Below is a small trained network, with its code and all its weights. Each question gives an input and a target symbol and asks what happens when units are switched off, that is, made to give their printed mean instead of their output.

import numpy as np


def w(rows, s, z=0):
    codes = np.array(rows[::2]) - 128.0
    scale = np.full(codes.shape[1], s)
    scale[-1] = z or s
    return codes * scale


def norm(h):
    return h / np.sqrt((h * h).mean(-1, keepdims=True) + 1e-5)


def f(y):
    return np.maximum(y, 0)


def softmax(a):
    e = np.exp(a - a.max(-1, keepdims=True))
    return e / e.sum(-1, keepdims=True)


def log_softmax(a):
    a = a - a.max(-1, keepdims=True)
    return a - np.log(np.exp(a).sum(-1, keepdims=True))


def net(x, mask):
    ids = ['γδεηλφω'.index(c) for c in x.split()]
    T = len(ids)
    res = E[ids] + P[:T]
    r = norm(res)
    for j in range(3):
        rows = slice(4 * j, 4 * j + 4)
        q, k, v = (r @ M[0][rows].T for M in (Q, K, V))
        z = softmax(np.where(np.tri(T) > 0, q @ k.T / 4**0.5, -1e9)) @ v
        o = O[0][rows]
        res = res + np.where(mask[j], z, o[:, -1]) @ o[:, :-1]
    y = f(norm(res) @ A[0][:, :-1].T + A[0][:, -1])
    res = res + np.where(mask[3:15], y, B[0][:, -1]) @ B[0][:, :-1]
    return log_softmax(norm(res)[-1] @ U[:, :-1].T + U[:, -1])


Q, K, V, O, A, B = {}, {}, {}, {}, {}, {}
E = w([
[146,149,142,91],'γ',
[105,106,73,150],'δ',
[100,39,204,210],'ε',
[49,178,130,137],'η',
[62,176,174,7],'λ',
[156,121,135,199],'φ',
[148,123,209,109],'ω',
],0.016)
P = w([
[132,81,77,2],'0',
[158,101,99,77],'1',
[133,86,91,112],'2',
[126,92,108,106],'3',
[108,93,117,118],'4',
[114,105,108,97],'5',
[113,98,111,100],'6',
[164,89,67,245],'7',
[100,94,112,112],'8',
],0.008)
Q[0] = w([
[115,61,160,97],'h1',
[85,121,143,70],'h1',
[167,116,124,160],'h1',
[104,167,204,128],'h1',
[96,102,72,127],'h2',
[168,135,251,133],'h2',
[119,161,51,186],'h2',
[144,210,108,84],'h2',
[231,165,131,152],'h3',
[153,187,122,152],'h3',
[167,199,142,160],'h3',
[78,107,118,73],'h3',
],0.011)
K[0] = w([
[205,127,133,127],'h1',
[162,83,162,122],'h1',
[117,74,116,106],'h1',
[117,179,40,200],'h1',
[95,126,81,128],'h2',
[113,120,245,122],'h2',
[90,160,79,176],'h2',
[194,174,106,127],'h2',
[120,129,185,76],'h3',
[182,140,76,45],'h3',
[206,144,132,60],'h3',
[108,112,112,189],'h3',
],0.012)
V[0] = w([
[203,134,220,234],'h1',
[44,54,172,139],'h1',
[43,106,182,119],'h1',
[158,236,177,122],'h1',
[102,238,113,2],'h2',
[89,160,37,163],'h2',
[179,136,168,137],'h2',
[97,122,105,132],'h2',
[143,73,59,208],'h3',
[212,119,158,78],'h3',
[168,120,178,201],'h3',
[9,128,106,122],'h3',
],0.008)
O[0] = w([
[122,119,96,97,4],'h1',
[141,114,205,133,139],'h1',
[72,53,254,111,120],'h1',
[52,116,98,155,53],'h1',
[97,186,108,160,163],'h2',
[179,117,191,202,60],'h2',
[103,94,54,103,114],'h2',
[138,135,111,145,127],'h2',
[184,186,149,25,151],'h3',
[120,78,81,143,170],'h3',
[116,99,123,82,74],'h3',
[110,173,161,119,130],'h3',
],0.0079,0.0035)
A[0] = w([
[142,176,96,99,176],'n1',
[127,70,120,220,17],'n2',
[134,43,192,113,132],'n3',
[84,111,121,59,100],'n4',
[180,108,182,118,75],'n5',
[2,195,184,106,88],'n6',
[90,136,221,125,212],'n7',
[174,34,169,170,135],'n8',
[174,167,157,64,179],'n9',
[97,187,114,179,63],'n10',
[68,123,166,175,5],'n11',
[130,131,87,104,81],'n12',
],0.0098,0.0021)
B[0] = w([
[133,172,118,131,214],'n1',
[83,132,122,80,212],'n2',
[149,86,143,220,218],'n3',
[79,165,126,174,214],'n4',
[92,91,166,206,183],'n5',
[169,129,135,40,245],'n6',
[131,116,28,129,228],'n7',
[182,177,123,148,252],'n8',
[83,122,67,139,254],'n9',
[97,116,118,253,171],'n10',
[144,77,186,118,168],'n11',
[217,114,143,76,167],'n12',
],0.0067,0.0048)
U = w([
[79,149,26,190,245],'γ',
[241,198,176,161,122],'δ',
[167,43,206,88,108],'ε',
[53,199,236,178,18],'η',
[37,142,178,145,193],'λ',
[244,78,68,102,137],'φ',
[52,15,79,113,4],'ω',
],0.011,0.0027)

Each question gives the input, a string of symbols that net reads in full, and the target symbol t.
The units are the heads (4 rows each of Q, K, V and O) and the neurons (one row each of A and B). Each row of codes is followed by its name. A weight is (code - 128) times the scale printed after its matrix; where a second scale follows, it is the last column's (O, A, B and U).
mask holds one flag per unit, heads first, then neurons. A switched-off unit (its flag False) gives its mean, the last column of its rows in O or B, instead of its output. The means were averaged over made-up inputs and are rounded, as every weight is.
A unit's drop is (log p(t) with every unit on - log p(t) with that unit switched off) / (log p(t) with every unit on - log p(t) with every unit switched off).
The circuit of an input: a set's keep is (log p(t) with only the set's units on - log p(t) with every unit switched off) / (log p(t) with every unit on - log p(t) with every unit switched off). Starting from the 12 units with the biggest drops (on a tie, the unit counted first), units are removed one at a time, each time the one whose removal leaves the highest keep (on an exact tie, the one counted first), for as long as the keep stays at least 0.8.
units of the circuit, in order: the units of the circuit, biggest drop first
k most important neurons: the k neurons with the biggest drops, biggest first
heads that matter: for each layer, one digit per head in row order, 1 if its drop is at least 0.15 and else 0, layers parted by /
drop of u: that unit's drop, to one decimal
input ω γ δ γ ε λ η η, target η: units of the circuit, in order : h1
input ε ε φ, target ε: heads that matter : 110
input ω γ ω γ φ, target ω: units of the circuit, in order : h2, n2
input φ γ δ, target φ: units of the circuit, in order : h1, h2, h3
input γ ω δ γ λ γ γ ω, target γ: heads that matter : 011
input η δ γ δ φ γ δ δ η, target δ: heads that matter : 010
input δ φ δ φ φ δ, target φ: heads that matter : 101
input ε φ δ, target ε: heads that matter : 100
input γ ω ω γ, target ω: heads that matter : 001
input λ γ λ, target γ: 2 most important neurons : n10, n7
input γ ε ω γ γ φ γ, target γ: 2 most important neurons : n4, n9
input λ γ γ ω, target ω: drop of h2 : 0.2
input φ ω ε γ φ η ω γ ω, target γ: drop of h1 : 0.2
input δ δ δ ω δ φ δ γ φ, target δ: units of the circuit, in order : h1
input φ γ γ λ, target γ: drop of h1 : 0.3
